Here is a tiny trained network, its code and every weight. The questions are about switching its units off for an input and a target symbol, where a switched-off unit gives its printed mean instead of its output.

import numpy as np


def w(rows, s, z=0):
    codes = np.array(rows[::2]) - 128.0
    scale = np.full(codes.shape[1], s)
    scale[-1] = z or s
    return codes * scale


def f(y):
    return np.maximum(y, 0)


def softmax(a):
    e = np.exp(a - a.max(-1, keepdims=True))
    return e / e.sum(-1, keepdims=True)


def log_softmax(a):
    a = a - a.max(-1, keepdims=True)
    return a - np.log(np.exp(a).sum(-1, keepdims=True))


def net(x, mask):
    ids = ['αβγεζηξστφψω'.index(c) for c in x.split()]
    T = len(ids)
    res = E[ids] + P[:T]
    u = 0
    for l in range(2):
        q, k, v = (res @ M[l].T for M in (Q, K, V))
        z = softmax(np.where(np.tri(T) > 0, q @ k.T / 4**0.5, -1e9)) @ v
        res = res + np.where(mask[u], z, O[l][:, -1]) @ O[l][:, :-1]
        u += 1
        y = f(res @ A[l][:, :-1].T + A[l][:, -1])
        res = res + np.where(mask[u : u + 16], y, B[l][:, -1]) @ B[l][:, :-1]
        u += 16
    return log_softmax(res[-1] @ U[:, :-1].T + U[:, -1])


Q, K, V, O, A, B = {}, {}, {}, {}, {}, {}
E = w([
[74,177,149,101,131,169,177,131,194],'α',
[196,122,172,150,68,55,111,139,83],'β',
[130,215,138,130,134,136,155,191,207],'γ',
[60,133,162,81,94,165,194,102,184],'ε',
[209,173,147,162,103,50,111,207,123],'ζ',
[107,74,208,111,55,63,151,131,116],'η',
[71,168,239,111,137,60,132,165,151],'ξ',
[117,82,86,150,136,84,170,241,173],'σ',
[224,78,52,197,64,113,138,197,184],'τ',
[131,103,208,222,236,94,44,90,115],'φ',
[198,171,83,139,112,191,129,1,73],'ψ',
[72,10,45,136,201,169,165,75,64],'ω',
],0.0085)
P = w([
[127,105,142,39,103,203,45,184,129],'0',
[199,87,165,53,108,201,115,195,134],'1',
[199,106,129,90,111,100,136,149,143],'2',
[43,128,115,119,57,158,45,146,87],'3',
[65,148,87,141,90,54,111,138,123],'4',
[240,96,145,117,182,111,217,101,138],'5',
[158,121,106,165,134,49,199,84,153],'6',
[17,161,72,217,78,90,135,109,79],'7',
[58,148,115,209,107,87,194,96,94],'8',
[132,147,137,197,164,83,255,64,106],'9',
],0.0095)
Q[0] = w([
[84,141,99,187,133,155,109,114,111],'L0H1',
[31,178,86,197,63,98,91,144,83],'L0H1',
[193,128,164,147,188,73,249,87,142],'L0H1',
[103,167,119,197,132,80,217,102,130],'L0H1',
],0.013)
K[0] = w([
[150,156,157,100,161,105,209,95,122],'L0H1',
[217,94,143,121,206,72,245,82,195],'L0H1',
[26,173,50,202,74,75,88,99,130],'L0H1',
[104,154,90,197,127,13,170,65,166],'L0H1',
],0.011)
V[0] = w([
[38,112,165,86,117,187,211,109,225],'L0H1',
[106,208,157,109,218,94,90,173,161],'L0H1',
[50,99,203,123,180,129,56,33,2],'L0H1',
[140,130,62,133,158,210,131,106,155],'L0H1',
],0.0085)
O[0] = w([
[110,173,84,78,157,1,152,108,121,66],'L0H1',
[135,169,173,106,203,158,96,193,25,76],'L0H1',
[42,173,60,166,73,121,34,160,114,45],'L0H1',
[160,112,118,110,194,99,74,97,203,2],'L0H1',
],0.0094,0.0018)
A[0] = w([
[167,145,153,82,77,102,135,185,119,106],'L0N1',
[57,162,174,75,154,223,129,121,207,180],'L0N2',
[100,178,129,149,111,163,88,137,85,96],'L0N3',
[93,152,145,88,76,129,155,208,198,194],'L0N4',
[96,126,96,161,124,121,93,109,111,93],'L0N5',
[104,149,179,155,136,124,189,209,157,93],'L0N6',
[115,138,80,147,101,128,141,104,186,112],'L0N7',
[140,127,135,121,106,137,60,182,176,122],'L0N8',
[102,153,171,70,158,123,150,86,2,167],'L0N9',
[61,158,18,146,92,121,99,227,181,154],'L0N10',
[115,161,170,91,142,152,105,31,132,224],'L0N11',
[89,134,171,161,159,98,117,59,151,253],'L0N12',
[138,72,77,131,177,149,171,152,100,140],'L0N13',
[95,165,141,52,159,151,54,135,140,81],'L0N14',
[118,154,152,149,91,120,106,202,115,124],'L0N15',
[201,81,145,169,54,28,123,154,67,93],'L0N16',
],0.0059,0.0046)
B[0] = w([
[94,124,136,85,83,160,117,148,149,174],'L0N1',
[244,131,130,114,153,89,137,209,112,188],'L0N2',
[197,119,89,148,90,125,106,135,126,165],'L0N3',
[157,91,161,157,25,69,123,147,117,229],'L0N4',
[189,127,105,139,131,134,114,100,115,153],'L0N5',
[131,99,126,123,79,182,126,99,51,181],'L0N6',
[165,94,148,108,124,105,91,64,92,168],'L0N7',
[153,99,156,89,125,123,116,112,183,164],'L0N8',
[101,180,50,152,155,165,137,205,106,219],'L0N9',
[186,41,135,72,155,120,200,148,70,217],'L0N10',
[254,156,58,160,116,120,133,191,114,209],'L0N11',
[248,95,72,194,115,109,143,190,153,253],'L0N12',
[91,67,110,141,132,155,170,100,81,170],'L0N13',
[212,123,141,83,175,74,156,129,218,145],'L0N14',
[143,100,139,146,51,116,145,110,131,180],'L0N15',
[92,151,179,95,192,151,187,164,192,206],'L0N16',
],0.0054,0.0048)
Q[1] = w([
[178,111,66,255,122,99,238,160,96],'L1H1',
[139,114,64,132,168,128,24,75,204],'L1H1',
[48,200,125,71,164,150,153,41,133],'L1H1',
[144,129,50,80,99,141,118,147,115],'L1H1',
],0.0081)
K[1] = w([
[114,125,82,218,128,106,209,74,88],'L1H1',
[127,118,118,2,134,162,105,99,112],'L1H1',
[108,132,179,57,90,91,147,185,176],'L1H1',
[94,89,137,123,174,137,112,155,90],'L1H1',
],0.0082)
V[1] = w([
[159,179,126,114,33,144,174,106,110],'L1H1',
[40,17,134,128,155,142,137,125,102],'L1H1',
[95,99,227,120,92,33,131,254,200],'L1H1',
[87,80,64,78,97,136,191,148,126],'L1H1',
],0.0069)
O[1] = w([
[34,173,161,45,115,220,136,52,176,253],'L1H1',
[191,105,156,157,81,80,84,102,36,38],'L1H1',
[190,209,107,190,110,145,254,100,80,79],'L1H1',
[207,159,200,32,146,88,101,47,95,211],'L1H1',
],0.0066,0.0034)
A[1] = w([
[129,146,208,13,123,141,132,50,163,61],'L1N1',
[91,143,123,133,208,221,214,138,49,142],'L1N2',
[119,140,242,165,146,82,177,150,92,84],'L1N3',
[100,185,137,31,50,117,128,119,122,106],'L1N4',
[123,208,159,154,149,187,198,124,188,54],'L1N5',
[65,134,120,109,39,136,30,169,78,100],'L1N6',
[116,181,151,77,133,143,136,146,67,150],'L1N7',
[80,179,101,130,167,169,178,168,120,82],'L1N8',
[105,166,94,206,182,131,67,189,158,153],'L1N9',
[171,36,77,137,137,63,84,108,98,134],'L1N10',
[92,102,116,103,140,169,133,142,188,3],'L1N11',
[147,80,215,184,80,254,114,106,120,49],'L1N12',
[52,94,155,140,79,83,145,164,177,152],'L1N13',
[94,74,181,139,151,101,74,173,240,234],'L1N14',
[115,123,192,183,173,97,151,149,153,174],'L1N15',
[63,95,103,47,144,130,50,135,173,3],'L1N16',
],0.0056,0.0036)
B[1] = w([
[172,112,45,184,73,127,169,96,159,205],'L1N1',
[89,120,211,29,161,156,31,161,54,238],'L1N2',
[88,69,56,86,134,224,66,82,92,210],'L1N3',
[112,147,58,172,68,91,178,85,118,198],'L1N4',
[128,114,179,135,184,96,94,71,77,215],'L1N5',
[213,87,54,215,171,131,178,135,140,191],'L1N6',
[81,150,115,95,74,140,49,128,122,195],'L1N7',
[33,134,181,168,161,98,87,116,114,170],'L1N8',
[132,166,100,92,59,159,240,57,144,175],'L1N9',
[105,242,202,132,102,105,85,105,92,244],'L1N10',
[123,210,188,176,110,121,184,97,55,156],'L1N11',
[120,183,220,190,78,36,85,123,236,228],'L1N12',
[165,125,56,67,134,185,72,124,77,202],'L1N13',
[105,138,46,11,107,214,119,65,44,255],'L1N14',
[156,122,58,119,123,209,123,118,90,191],'L1N15',
[181,254,220,223,146,123,197,143,80,172],'L1N16',
],0.0044)
U = w([
[121,173,110,114,188,56,143,158,172,104],'α',
[92,168,176,208,84,129,118,80,174,147],'β',
[123,122,149,94,241,130,136,170,119,92],'γ',
[121,183,88,121,139,28,178,115,194,77],'ε',
[96,132,254,142,144,155,101,157,151,84],'ζ',
[109,145,90,147,88,128,173,46,96,180],'η',
[54,225,133,110,111,127,125,151,49,53],'ξ',
[191,116,100,73,115,153,152,135,89,254],'σ',
[196,69,151,161,147,126,202,82,182,37],'τ',
[162,97,41,241,131,138,145,207,118,117],'φ',
[64,90,36,50,124,192,65,106,209,164],'ψ',
[148,113,152,110,113,37,34,98,110,94],'ω',
],0.0049,0.0053)

Each question gives the input, a string of symbols that net reads in full, and the target symbol t.
The units are the heads (4 rows each of Q, K, V and O) and the neurons (one row each of A and B). Each row of codes is followed by its name. A weight is (code - 128) times the scale printed after its matrix; where a second scale follows, it is the last column's (O, A, B and U).
mask holds one flag per unit, layer by layer, with each layer's heads first. A switched-off unit (its flag False) gives its mean, the last column of its rows in O or B, instead of its output. The means were averaged over made-up inputs and are rounded, as every weight is.
A unit's drop is (log p(t) with every unit on - log p(t) with that unit switched off) / (log p(t) with every unit on - log p(t) with every unit switched off).
The circuit of an input: a set's keep is (log p(t) with only the set's units on - log p(t) with every unit switched off) / (log p(t) with every unit on - log p(t) with every unit switched off). Starting from the 12 units with the biggest drops (on a tie, the unit counted first), units are removed one at a time, each time the one whose removal leaves the highest keep (on an exact tie, the one counted first), for as long as the keep stays at least 0.8.
circuit, biggest first: the units of the circuit, biggest drop first
most important unit: the unit with the biggest drop
top k neurons: the k neurons with the biggest drops, biggest first
top k neurons in layer l: the k neurons of layer l with the biggest drops, biggest first
drop when u is switched off: that unit's drop, to one decimal
input φ τ τ γ γ, target τ: circuit, biggest first : [L0H1]
input ψ τ β γ φ γ φ, target φ: circuit, biggest first : [L1H1 L0H1]
input β η φ α α ψ φ σ, target ψ: circuit, biggest first : [L0H1 L1H1 L1N14]
input α σ φ φ φ ζ, target φ: circuit, biggest first : [L0H1 L1H1]
input η ζ γ ω α γ ψ η σ, target ψ: top 2 neurons : [L0N11 L1N14]
input φ α ξ ε η ξ α ψ ψ ψ, target ψ: circuit, biggest first : [L1H1 L0H1]
input σ σ ζ φ ψ ψ φ ω τ, target ω: circuit, biggest first : [L1H1 L0N13]
input σ β ω η η ζ ξ, target η: circuit, biggest first : [L0H1 L1H1 L1N4]
input ζ τ ε α σ φ η ω, target ω: top 2 neurons : [L0N10 L1N10]
input ζ ψ ψ φ, target ψ: circuit, biggest first : [L1H1 L0H1]
input σ ψ η γ γ ψ ζ α, target ψ: top 2 neurons in layer 1 : [L1N14 L1N13]
input ψ τ ω φ φ ε, target φ: circuit, biggest first : [L0H1 L1H1 L1N6]
input ξ η ξ ζ ξ ξ ξ γ, target ξ: circuit, biggest first : [L0H1 L1H1 L1N2]
input ζ α ω β α, target ω: top neuron in layer 0 : [L0N13]
input α ε φ ξ ε φ ξ ξ α, target ξ: circuit, biggest first : [L0H1 L1N2 L0N9]
input η η ω α η φ φ ζ, target φ: circuit, biggest first : [L1H1 L0H1 L1N6]
input φ ξ ζ ε, target ξ: circuit, biggest first : [L0H1 L1H1 L0N9 L1N2]
input φ α τ ζ ω η β, target ω: circuit, biggest first : [L1H1 L0H1 L0N13]
input α ω φ β σ, target φ: top 2 neurons : [L0N12 L0N4]
input φ φ β, target φ: most important unit : L1H1
input α ω ψ β ξ ψ γ γ, target ψ: drop when L1H1 is switched off : 1.0
input σ σ ξ α ε ζ η ω η ψ, target ω: drop when L1H1 is switched off : 0.7
input τ γ ξ, target τ: drop when L1H1 is switched off : 0.2
input ξ φ ψ φ α φ τ ω ζ ω, target ω: drop when L1N10 is switched off : 0.1
input γ η ξ β β ζ ψ η ψ τ, target ψ: top 3 neurons in layer 0 : [L0N16 L0N11 L0N12]
input ε γ α σ φ β ψ γ, target ψ: top 2 neurons : [L1N14 L1N13]
input ψ ψ ω φ β γ, target φ: top neuron : [L1N6]
